Below are the code and all the weights of a small trained network. Each question names an input and a target symbol and asks about switching units off, where a switched-off unit gives its printed mean instead of its output.

import numpy as np


def w(rows, s, z=0):
    codes = np.array(rows[::2]) - 128.0
    scale = np.full(codes.shape[1], s)
    scale[-1] = z or s
    return codes * scale


def norm(h):
    return h / np.sqrt((h * h).mean(-1, keepdims=True) + 1e-5)


def f(y):
    return np.maximum(y, 0)


def softmax(a):
    e = np.exp(a - a.max(-1, keepdims=True))
    return e / e.sum(-1, keepdims=True)


def log_softmax(a):
    a = a - a.max(-1, keepdims=True)
    return a - np.log(np.exp(a).sum(-1, keepdims=True))


def net(x, mask):
    ids = ['ΛΩβεζμξτ'.index(c) for c in x.split()]
    T = len(ids)
    res = E[ids] + P[:T]
    u = 0
    for l in range(2):
        q, k, v = (norm(res) @ M[l].T for M in (Q, K, V))
        z = softmax(np.where(np.tri(T) > 0, q @ k.T / 4**0.5, -1e9)) @ v
        res = res + np.where(mask[u], z, O[l][:, -1]) @ O[l][:, :-1]
        u += 1
        y = f(norm(res) @ A[l][:, :-1].T + A[l][:, -1])
        res = res + np.where(mask[u : u + 4], y, B[l][:, -1]) @ B[l][:, :-1]
        u += 4
    return log_softmax(norm(res)[-1] @ U[:, :-1].T + U[:, -1])


Q, K, V, O, A, B = {}, {}, {}, {}, {}, {}
E = w([
[133,43,102,116,182],'Λ',
[139,132,120,140,87],'Ω',
[131,128,132,147,100],'β',
[107,151,137,119,230],'ε',
[213,119,85,38,76],'ζ',
[114,168,98,21,183],'μ',
[228,139,160,86,9],'ξ',
[115,131,141,140,75],'τ',
],0.013)
P = w([
[158,87,177,172,194],'0',
[37,79,135,145,92],'1',
[24,101,129,166,95],'2',
[16,112,138,180,102],'3',
[9,121,130,189,96],'4',
[11,128,128,198,108],'5',
[2,128,132,203,109],'6',
[5,138,131,209,113],'7',
],0.0053)
Q[0] = w([
[251,78,92,137,135],'0.h1',
[188,140,180,123,145],'0.h1',
[188,78,126,169,216],'0.h1',
[150,60,131,150,171],'0.h1',
],0.011)
K[0] = w([
[63,118,86,51,55],'0.h1',
[66,128,45,162,2],'0.h1',
[15,167,100,116,125],'0.h1',
[24,134,109,124,187],'0.h1',
],0.0099)
V[0] = w([
[117,25,141,227,143],'0.h1',
[31,185,32,3,137],'0.h1',
[232,91,117,211,52],'0.h1',
[38,70,209,130,112],'0.h1',
],0.0052)
O[0] = w([
[151,87,164,96,254,114],'0.h1',
[127,67,85,109,16,78],'0.h1',
[185,138,69,177,185,250],'0.h1',
[234,165,213,162,70,77],'0.h1',
],0.0076,0.0021)
A[0] = w([
[211,1,154,100,115,115],'0.n1',
[162,212,60,60,79,149],'0.n2',
[173,232,148,122,110,4],'0.n3',
[219,91,139,66,142,38],'0.n4',
],0.0063,0.0038)
B[0] = w([
[154,205,160,141,255,189],'0.n1',
[160,75,149,118,100,252],'0.n2',
[52,100,101,159,124,133],'0.n3',
[180,103,211,69,78,144],'0.n4',
],0.011,0.0044)
Q[1] = w([
[183,113,63,68,96],'1.h1',
[46,67,128,172,95],'1.h1',
[139,74,153,63,119],'1.h1',
[127,82,153,3,186],'1.h1',
],0.011)
K[1] = w([
[185,98,102,77,120],'1.h1',
[59,62,167,186,74],'1.h1',
[119,92,179,94,105],'1.h1',
[81,114,136,9,198],'1.h1',
],0.012)
V[1] = w([
[94,136,151,73,174],'1.h1',
[124,147,139,168,187],'1.h1',
[158,116,148,125,142],'1.h1',
[126,5,92,156,161],'1.h1',
],0.012)
O[1] = w([
[122,178,90,124,172,195],'1.h1',
[129,133,116,46,16,73],'1.h1',
[58,125,153,236,3,171],'1.h1',
[31,205,119,140,140,251],'1.h1',
],0.0067,0.0023)
A[1] = w([
[80,138,173,2,208,2],'1.n1',
[231,175,159,61,91,65],'1.n2',
[223,190,74,131,162,96],'1.n3',
[215,135,124,20,141,100],'1.n4',
],0.0082,0.0066)
B[1] = w([
[165,32,104,128,51,253],'1.n1',
[210,100,141,176,109,185],'1.n2',
[131,116,75,165,75,194],'1.n3',
[105,222,251,172,122,209],'1.n4',
],0.011,0.0031)
U = w([
[103,158,176,79,94,119],'Λ',
[155,144,92,151,175,167],'Ω',
[152,151,139,143,174,158],'β',
[122,58,203,115,186,194],'ε',
[58,83,89,120,179,252],'ζ',
[125,6,111,125,66,119],'μ',
[138,171,84,108,85,43],'ξ',
[206,137,191,151,76,38],'τ',
],0.014,0.0019)

Each question gives the input, a string of symbols that net reads in full, and the target symbol t.
The units are the heads (4 rows each of Q, K, V and O) and the neurons (one row each of A and B). Each row of codes is followed by its name. A weight is (code - 128) times the scale printed after its matrix; where a second scale follows, it is the last column's (O, A, B and U).
mask holds one flag per unit, layer by layer, with each layer's heads first. A switched-off unit (its flag False) gives its mean, the last column of its rows in O or B, instead of its output. The means were averaged over made-up inputs and are rounded, as every weight is.
A unit's drop is (log p(t) with every unit on - log p(t) with that unit switched off) / (log p(t) with every unit on - log p(t) with every unit switched off).
The circuit of an input: a set's keep is (log p(t) with only the set's units on - log p(t) with every unit switched off) / (log p(t) with every unit on - log p(t) with every unit switched off). Starting from all 10 units, units are removed one at a time, each time the one whose removal leaves the highest keep (on an exact tie, the one counted first), for as long as the keep stays at least 0.8.
circuit, biggest first: the units of the circuit, biggest drop first
k most important neurons: the k neurons with the biggest drops, biggest first
top k neurons in layer l: the k neurons of layer l with the biggest drops, biggest first
drop of u: that unit's drop, to one decimal
input τ Λ ε ζ ζ ζ Ω Λ, target μ: 3 most important neurons -> [1.n1, 0.n1, 0.n2]
input ξ μ ζ β Λ β τ β, target ξ: circuit, biggest first -> [0.h1, 1.h1, 1.n1, 1.n4]
input ζ μ ξ τ, target ζ: circuit, biggest first -> [0.h1, 1.h1, 1.n1]
input μ ζ ε Λ τ ζ β β, target μ: circuit, biggest first -> [1.n4, 1.h1]
input β ζ Ω β, target β: circuit, biggest first -> [0.h1]
input Λ τ ξ ξ β ζ ξ, target μ: circuit, biggest first -> [1.h1, 1.n4]
input τ τ ζ ζ ζ ε ζ Λ, target μ: circuit, biggest first -> [1.n1, 0.h1, 0.n1, 1.h1]
input ξ ε ε Ω μ, target ξ: 4 most important neurons -> [1.n3, 1.n1, 1.n4, 0.n1]
input μ μ τ μ τ ε Ω Ω, target μ: circuit, biggest first -> [1.h1, 1.n4]
input ε ζ Λ τ ζ Ω, target ε: 2 most important neurons -> [0.n1, 1.n1]
input μ τ Ω ζ, target τ: top 2 neurons in layer 1 -> [1.n4, 1.n1]
input τ τ ξ β τ μ ε, target μ: 2 most important neurons -> [1.n1, 0.n1]
input ξ ζ τ ζ ζ ε ζ β, target ξ: top 2 neurons in layer 0 -> [0.n2, 0.n1]
input τ β τ ζ ζ μ, target τ: circuit, biggest first -> [0.h1, 1.h1, 1.n1]
input ζ ζ Λ, target ε: circuit, biggest first -> [0.h1]
input Λ ξ Ω Ω ξ Ω, target Λ: 2 most important neurons -> [0.n1, 1.n1]
input ε ζ Λ ξ ζ β, target ε: top 2 neurons in layer 1 -> [1.n1, 1.n3]
input Λ Λ τ Λ Λ ζ ζ τ, target Λ: 2 most important neurons -> [1.n1, 0.n2]
input Λ τ Λ ζ, target τ: 2 most important neurons -> [0.n1, 1.n4]
input ζ ε μ ξ Ω ε ξ, target μ: top 2 neurons in layer 1 -> [1.n4, 1.n2]
input β ξ μ, target β: top 2 neurons in layer 1 -> [1.n4, 1.n3]
input μ ζ ζ τ ζ τ Λ ε, target μ: top 2 neurons in layer 1 -> [1.n1, 1.n4]
input ξ τ Ω, target ξ: 2 most important neurons -> [1.n1, 0.n1]
input Λ Λ ζ ζ Λ μ τ Ω, target Λ: 2 most important neurons -> [1.n1, 0.n1]
input Λ ζ τ τ τ, target Λ: top 2 neurons in layer 0 -> [0.n2, 0.n1]
input β ε τ β τ ζ ζ β, target Ω: top neuron in layer 0 -> [0.n2]
input ξ τ μ ε τ μ ζ Ω, target ξ: top neuron in layer 1 -> [1.n1]
input β ζ Ω, target β: drop of 0.h1 -> 1.2
input Ω ε τ ζ μ, target Ω: drop of 0.h1 -> 1.3
input ξ β ζ μ ξ ξ μ, target ξ: drop of 0.h1 -> 0.3
